Here is a tiny trained network, its code and every weight. The questions are about switching its units off for an input and a class, where a switched-off unit gives its printed mean instead of its output.

import numpy as np


def w(rows, s, z=0):
    codes = np.array(rows[::2]) - 128.0
    scale = np.full(codes.shape[1], s)
    scale[-1] = z or s
    return codes * scale


def f(y):
    return y / 2 * (1 + np.tanh(0.7978845608 * (y + 0.044715 * y**3)))


def log_softmax(a):
    a = a - a.max(-1, keepdims=True)
    return a - np.log(np.exp(a).sum(-1, keepdims=True))


def net(x, mask):
    res = np.array(x, float).reshape(1, 4) / 4 @ E
    y = f(res @ A[0][:, :-1].T + A[0][:, -1])
    res = res + np.where(mask, y, B[0][:, -1]) @ B[0][:, :-1]
    return log_softmax(res[-1] @ U[:, :-1].T + U[:, -1])


A, B = {}, {}
E = w([
[85,254,142],'x0',
[246,60,203],'x1',
[93,177,224],'x2',
[177,231,78],'x3',
],0.0088)
A[0] = w([
[192,150,251,254],'n0',
[57,120,126,174],'n1',
[81,175,123,140],'n2',
[162,130,78,159],'n3',
[78,147,139,150],'n4',
[131,176,113,133],'n5',
],0.021,0.0079)
B[0] = w([
[187,70,159,254],'n0',
[102,4,173,181],'n1',
[118,168,227,199],'n2',
[215,174,81,179],'n3',
[70,78,188,174],'n4',
[148,137,170,181],'n5',
],0.012,0.017)
U = w([
[172,100,138,233],'0',
[164,248,98,66],'1',
[156,67,98,210],'2',
[75,146,202,97],'3',
[49,179,100,2],'4',
[162,193,103,136],'5',
[76,124,50,22],'6',
[43,83,108,155],'7',
],0.013,0.0067)

Each question gives the input, the list of numbers given to net, and the class t.
The units are the neurons (one row each of A and B). Each row of codes is followed by its name. A weight is (code - 128) times the scale printed after its matrix; where a second scale follows, it is the last column's (A, B and U).
mask holds one flag per neuron, in row order. A switched-off neuron (its flag False) gives its mean, the last column of its row in B, instead of its output. The means were averaged over made-up inputs and are rounded, as every weight is.
A unit's drop is (log p(t) with every unit on - log p(t) with that unit switched off) / (log p(t) with every unit on - log p(t) with every unit switched off).
The circuit of an input: a set's keep is (log p(t) with only the set's units on - log p(t) with every unit switched off) / (log p(t) with every unit on - log p(t) with every unit switched off). Starting from all 6 units, units are removed one at a time, each time the one whose removal leaves the highest keep (on an exact tie, the one counted first), for as long as the keep stays at least 0.8.
circuit, biggest first: the units of the circuit, biggest drop first
top k neurons: the k neurons with the biggest drops, biggest first
drop of u: that unit's drop, to one decimal
input [7,5,4,-6], class 2: top 3 neurons -> n0, n2, n5
input [-5,-7,5,-6], class 7: top neuron -> n1
input [8,-3,-7,-8], class 7: top 3 neurons -> n1, n5, n0
input [0,-4,-3,-1], class 7: circuit, biggest first -> n0, n1
input [-1,-3,-6,-8], class 7: top 2 neurons -> n0, n3
input [-8,-3,3,4], class 5: top 3 neurons -> n0, n1, n4
input [-7,-2,7,-7], class 2: top 2 neurons -> n2, n0
input [1,-2,2,8], class 1: top 3 neurons -> n1, n0, n3
input [-1,-5,-7,3], class 5: circuit, biggest first -> n0, n3
input [-4,-7,0,4], class 3: drop of n0 -> 0.4
input [-8,-8,4,-7], class 7: drop of n1 -> 0.0
input [-5,-6,5,5], class 3: drop of n2 -> 0.2
